Below are the code and all the weights of a small trained network. Each question names an input and a target symbol and asks about switching units off, where a switched-off unit gives its printed mean instead of its output.

import numpy as np


def w(rows, s, z=0):
    codes = np.array(rows[::2]) - 128.0
    scale = np.full(codes.shape[1], s)
    scale[-1] = z or s
    return codes * scale


def f(y):
    return np.maximum(y, 0)


def softmax(a):
    e = np.exp(a - a.max(-1, keepdims=True))
    return e / e.sum(-1, keepdims=True)


def log_softmax(a):
    a = a - a.max(-1, keepdims=True)
    return a - np.log(np.exp(a).sum(-1, keepdims=True))


def net(x, mask):
    ids = ['αεημξπστφω'.index(c) for c in x.split()]
    T = len(ids)
    res = E[ids] + P[:T]
    u = 0
    for l in range(2):
        q, k, v = (res @ M[l].T for M in (Q, K, V))
        z = softmax(np.where(np.tri(T) > 0, q @ k.T / 2**0.5, -1e9)) @ v
        res = res + np.where(mask[u], z, O[l][:, -1]) @ O[l][:, :-1]
        u += 1
        y = f(res @ A[l][:, :-1].T + A[l][:, -1])
        res = res + np.where(mask[u : u + 12], y, B[l][:, -1]) @ B[l][:, :-1]
        u += 12
    return log_softmax(res[-1] @ U[:, :-1].T + U[:, -1])


Q, K, V, O, A, B = {}, {}, {}, {}, {}, {}
E = w([
[85,135,115,137],'α',
[105,59,118,194],'ε',
[39,255,55,76],'η',
[81,154,117,107],'μ',
[153,191,203,234],'ξ',
[62,185,74,118],'π',
[73,167,95,113],'σ',
[137,71,91,155],'τ',
[13,163,164,212],'φ',
[73,156,86,138],'ω',
],0.009)
P = w([
[121,16,142,56],'0',
[181,195,65,137],'1',
[13,129,105,141],'2',
[195,190,45,157],'3',
[16,112,111,162],'4',
[211,177,38,173],'5',
[9,99,120,186],'6',
[231,164,35,192],'7',
[12,69,119,208],'8',
[254,156,36,206],'9',
],0.006)
Q[0] = w([
[79,47,205,16],'L0H1',
[226,255,207,217],'L0H1',
],0.022)
K[0] = w([
[133,176,142,62],'L0H1',
[125,177,83,254],'L0H1',
],0.03)
V[0] = w([
[143,22,39,254],'L0H1',
[121,84,27,82],'L0H1',
],0.0075)
O[0] = w([
[18,58,2,186,254],'L0H1',
[150,86,34,94,158],'L0H1',
],0.0062,0.0048)
A[0] = w([
[120,61,185,116,149],'L0N1',
[176,36,187,49,6],'L0N2',
[122,154,156,139,210],'L0N3',
[198,127,89,90,188],'L0N4',
[250,134,74,89,98],'L0N5',
[114,169,158,132,13],'L0N6',
[153,166,87,147,177],'L0N7',
[149,177,152,70,29],'L0N8',
[83,138,88,70,9],'L0N9',
[126,120,200,143,24],'L0N10',
[196,133,73,129,105],'L0N11',
[140,115,171,116,123],'L0N12',
],0.012,0.0022)
B[0] = w([
[54,161,156,124,151],'L0N1',
[64,253,40,111,134],'L0N2',
[96,92,151,147,164],'L0N3',
[174,104,110,84,158],'L0N4',
[52,164,179,171,146],'L0N5',
[172,107,67,111,140],'L0N6',
[164,172,190,109,253],'L0N7',
[87,105,232,137,135],'L0N8',
[130,47,119,167,230],'L0N9',
[88,58,65,118,140],'L0N10',
[189,152,62,173,202],'L0N11',
[126,155,71,146,130],'L0N12',
],0.016,0.0038)
Q[1] = w([
[5,103,98,70],'L1H1',
[112,241,132,174],'L1H1',
],0.023)
K[1] = w([
[96,98,169,2],'L1H1',
[62,151,173,194],'L1H1',
],0.022)
V[1] = w([
[161,33,239,218],'L1H1',
[8,213,152,166],'L1H1',
],0.014)
O[1] = w([
[64,249,35,52,83],'L1H1',
[128,186,114,250,252],'L1H1',
],0.011,0.0046)
A[1] = w([
[129,128,135,125,91],'L1N1',
[48,71,99,133,2],'L1N2',
[11,128,119,96,166],'L1N3',
[65,194,147,73,163],'L1N4',
[209,184,232,120,33],'L1N5',
[237,142,92,97,117],'L1N6',
[156,132,41,140,152],'L1N7',
[149,208,199,169,107],'L1N8',
[91,40,166,75,148],'L1N9',
[99,145,111,168,198],'L1N10',
[207,168,111,99,118],'L1N11',
[80,60,54,141,70],'L1N12',
],0.012,0.0055)
B[1] = w([
[131,130,133,126,128],'L1N1',
[211,179,85,120,175],'L1N2',
[42,142,54,115,202],'L1N3',
[222,156,212,124,191],'L1N4',
[173,70,3,133,137],'L1N5',
[79,167,146,198,163],'L1N6',
[86,100,187,153,229],'L1N7',
[50,119,90,86,200],'L1N8',
[86,200,117,188,198],'L1N9',
[168,89,149,76,246],'L1N10',
[162,191,100,123,150],'L1N11',
[203,77,137,78,219],'L1N12',
],0.02,0.013)
U = w([
[178,21,248,95,228],'α',
[117,184,53,163,28],'ε',
[126,75,75,159,2],'η',
[135,104,115,90,171],'μ',
[191,87,86,53,82],'ξ',
[177,170,187,79,196],'π',
[253,154,100,151,92],'σ',
[152,150,56,121,95],'τ',
[97,155,202,238,211],'φ',
[35,84,144,109,108],'ω',
],0.004,0.0034)

Each question gives the input, a string of symbols that net reads in full, and the target symbol t.
The units are the heads (2 rows each of Q, K, V and O) and the neurons (one row each of A and B). Each row of codes is followed by its name. A weight is (code - 128) times the scale printed after its matrix; where a second scale follows, it is the last column's (O, A, B and U).
mask holds one flag per unit, layer by layer, with each layer's heads first. A switched-off unit (its flag False) gives its mean, the last column of its rows in O or B, instead of its output. The means were averaged over made-up inputs and are rounded, as every weight is.
A unit's drop is (log p(t) with every unit on - log p(t) with that unit switched off) / (log p(t) with every unit on - log p(t) with every unit switched off).
The circuit of an input: a set's keep is (log p(t) with only the set's units on - log p(t) with every unit switched off) / (log p(t) with every unit on - log p(t) with every unit switched off). Starting from the 12 units with the biggest drops (on a tie, the unit counted first), units are removed one at a time, each time the one whose removal leaves the highest keep (on an exact tie, the one counted first), for as long as the keep stays at least 0.8.
units of the circuit, in order: the units of the circuit, biggest drop first
top k neurons: the k neurons with the biggest drops, biggest first
k most important neurons of layer l: the k neurons of layer l with the biggest drops, biggest first
input π ε ε μ, target α: units of the circuit, in order	(L1N3 L1N9)
input α μ η μ ε σ ε σ σ τ, target φ: units of the circuit, in order	(L0N11 L1N6 L1N7)
input α φ α, target α: units of the circuit, in order	(L0H1 L0N2 L1H1 L1N3)
input α μ τ, target α: top 2 neurons	(L0N2 L0N1)
input α τ ε σ η τ φ, target α: units of the circuit, in order	(L0H1 L0N2 L1H1 L1N9)
input π π σ ε μ τ ξ μ, target π: 3 most important neurons of layer 1	(L1N4 L1N10 L1N11)
input α ω τ ε ω, target α: units of the circuit, in order	(L0H1 L0N2 L1H1 L1N3)
input π ξ ε σ, target α: units of the circuit, in order	(L1N9 L1N3)
input η ξ π α σ α α ω, target π: top 4 neurons	(L0N3 L0N4 L1N4 L0N7)
input η π τ τ ε ε, target α: units of the circuit, in order	(L1N3 L1N9)
input ω τ σ ξ, target π: units of the circuit, in order	(L1H1 L1N4 L0H1)
input η ω ω μ ω, target π: top 4 neurons	(L1N4 L0N8 L0N9 L0N11)
input π τ μ ω φ π μ μ φ, target ε: top neuron	(L0N11)
input η σ ε τ φ, target π: top 3 neurons	(L1N4 L0N8 L0N9)
input η ξ τ η π, target π: top 3 neurons	(L1N4 L0N8 L0N9)
input π π φ ω σ π, target ω: top 2 neurons	(L1N8 L0N9)
input π ω α ξ τ, target ε: top 3 neurons	(L1N9 L0N9 L1N10)
input α φ φ, target α: top 3 neurons	(L0N2 L0N1 L0N7)
input τ σ ξ η ξ η π, target σ: most important neuron of layer 0	(L0N2)
input σ ξ ε ω τ σ ω ω ε, target φ: 2 most important neurons of layer 1	(L1N9 L1N10)
input τ τ π α, target φ: 3 most important neurons of layer 1	(L1N6 L1N10 L1N9)
input π π φ, target ε: top 2 neurons	(L0N7 L0N11)
input π σ π τ μ η α ε π, target ε: 4 most important neurons of layer 1	(L1N9 L1N10 L1N3 L1N7)
input φ ω σ ε η ω τ α π π, target φ: top 2 neurons	(L1N6 L0N11)
input σ ω α φ σ φ α, target φ: top 2 neurons	(L0N2 L1N9)
input ω α τ η μ τ π σ, target φ: top 4 neurons	(L0N11 L1N6 L0N4 L1N10)
input φ π π τ τ ε ω, target ω: most important neuron of layer 1	(L1N8)
input η π σ τ π π σ, target π: top 4 neurons	(L1N4 L0N8 L0N9 L0N11)
